Below are the code and all the weights of a small trained network. Each question names an input and a class and asks about switching units off, where a switched-off unit gives its printed mean instead of its output.

import numpy as np


def w(rows, s, z=0):
    codes = np.array(rows[::2]) - 128.0
    scale = np.full(codes.shape[1], s)
    scale[-1] = z or s
    return codes * scale


def f(y):
    return y / 2 * (1 + np.tanh(0.7978845608 * (y + 0.044715 * y**3)))


def log_softmax(a):
    a = a - a.max(-1, keepdims=True)
    return a - np.log(np.exp(a).sum(-1, keepdims=True))


def net(x, mask):
    res = np.array(x, float).reshape(1, 2) / 4 @ E
    y = f(res @ A[0][:, :-1].T + A[0][:, -1])
    res = res + np.where(mask, y, B[0][:, -1]) @ B[0][:, :-1]
    return log_softmax(res[-1] @ U[:, :-1].T + U[:, -1])


A, B = {}, {}
E = w([
[182,130,79,188,125,171,254,162],'x0',
[102,68,203,145,114,151,162,144],'x1',
],0.013)
A[0] = w([
[160,175,2,140,131,136,116,128,100],'neuron 0',
[126,123,116,147,152,148,183,148,117],'neuron 1',
[128,127,88,118,85,138,179,154,93],'neuron 2',
[145,98,223,158,133,150,195,145,124],'neuron 3',
[167,121,103,151,112,143,197,115,149],'neuron 4',
[151,117,179,143,115,141,77,98,115],'neuron 5',
[129,166,166,128,97,162,68,144,102],'neuron 6',
[128,96,217,107,111,136,169,105,83],'neuron 7',
[132,120,141,135,135,126,152,133,254],'neuron 8',
[152,136,123,138,155,127,193,129,81],'neuron 9',
[102,106,147,113,180,87,104,137,87],'neuron 10',
[87,91,122,155,135,134,116,169,98],'neuron 11',
],0.022,0.018)
B[0] = w([
[137,140,73,126,133,72,176,137,232],'neuron 0',
[122,109,152,155,102,138,131,106,208],'neuron 1',
[70,115,159,150,141,88,112,92,189],'neuron 2',
[134,136,69,127,141,68,184,136,238],'neuron 3',
[119,92,165,135,124,156,124,128,254],'neuron 4',
[136,83,145,154,117,124,131,123,184],'neuron 5',
[120,102,144,190,132,116,148,136,174],'neuron 6',
[128,151,98,135,146,98,171,105,188],'neuron 7',
[147,170,130,91,122,178,4,182,253],'neuron 8',
[141,91,162,142,111,137,167,97,193],'neuron 9',
[103,87,152,123,107,115,171,101,175],'neuron 10',
[111,134,118,114,120,116,175,99,140],'neuron 11',
],0.043,0.018)
U = w([
[85,59,207,197,107,81,103,124,133],'0',
[125,139,22,150,160,24,148,147,153],'1',
[142,150,141,117,139,122,10,186,254],'2',
[116,163,179,136,176,160,120,87,71],'3',
[82,183,115,121,155,185,140,115,74],'4',
[137,163,144,126,132,112,151,92,76],'5',
[121,154,132,74,159,126,146,131,76],'6',
[134,158,154,138,150,117,152,77,73],'7',
],0.013,0.0096)

Each question gives the input, the list of numbers given to net, and the class t.
The units are the neurons (one row each of A and B). Each row of codes is followed by its name. A weight is (code - 128) times the scale printed after its matrix; where a second scale follows, it is the last column's (A, B and U).
mask holds one flag per neuron, in row order. A switched-off neuron (its flag False) gives its mean, the last column of its row in B, instead of its output. The means were averaged over made-up inputs and are rounded, as every weight is.
A unit's drop is (log p(t) with every unit on - log p(t) with that unit switched off) / (log p(t) with every unit on - log p(t) with every unit switched off).
unit that matters most: the unit with the biggest drop
top k neurons: the k neurons with the biggest drops, biggest first
drop when u is switched off: that unit's drop, to one decimal
input [-5,7], class 1: unit that matters most => neuron 7
input [-5,6], class 1: top 3 neurons => (neuron 7; neuron 4; neuron 1)
input [7,-7], class 0: top 3 neurons => (neuron 4; neuron 3; neuron 9)
input [2,-3], class 2: top 2 neurons => (neuron 3; neuron 7)
input [5,-5], class 0: top 2 neurons => (neuron 3; neuron 4)
input [3,4], class 1: top 2 neurons => (neuron 3; neuron 7)
input [7,-6], class 0: top 2 neurons => (neuron 4; neuron 3)
input [2,3], class 2: top 2 neurons => (neuron 0; neuron 8)
input [-5,8], class 1: drop when neuron 9 is switched off => 0.0
input [1,7], class 1: drop when neuron 3 is switched off => 0.6
input [-1,-3], class 2: drop when neuron 3 is switched off => 1.2
input [2,6], class 1: drop when neuron 3 is switched off => 2.3
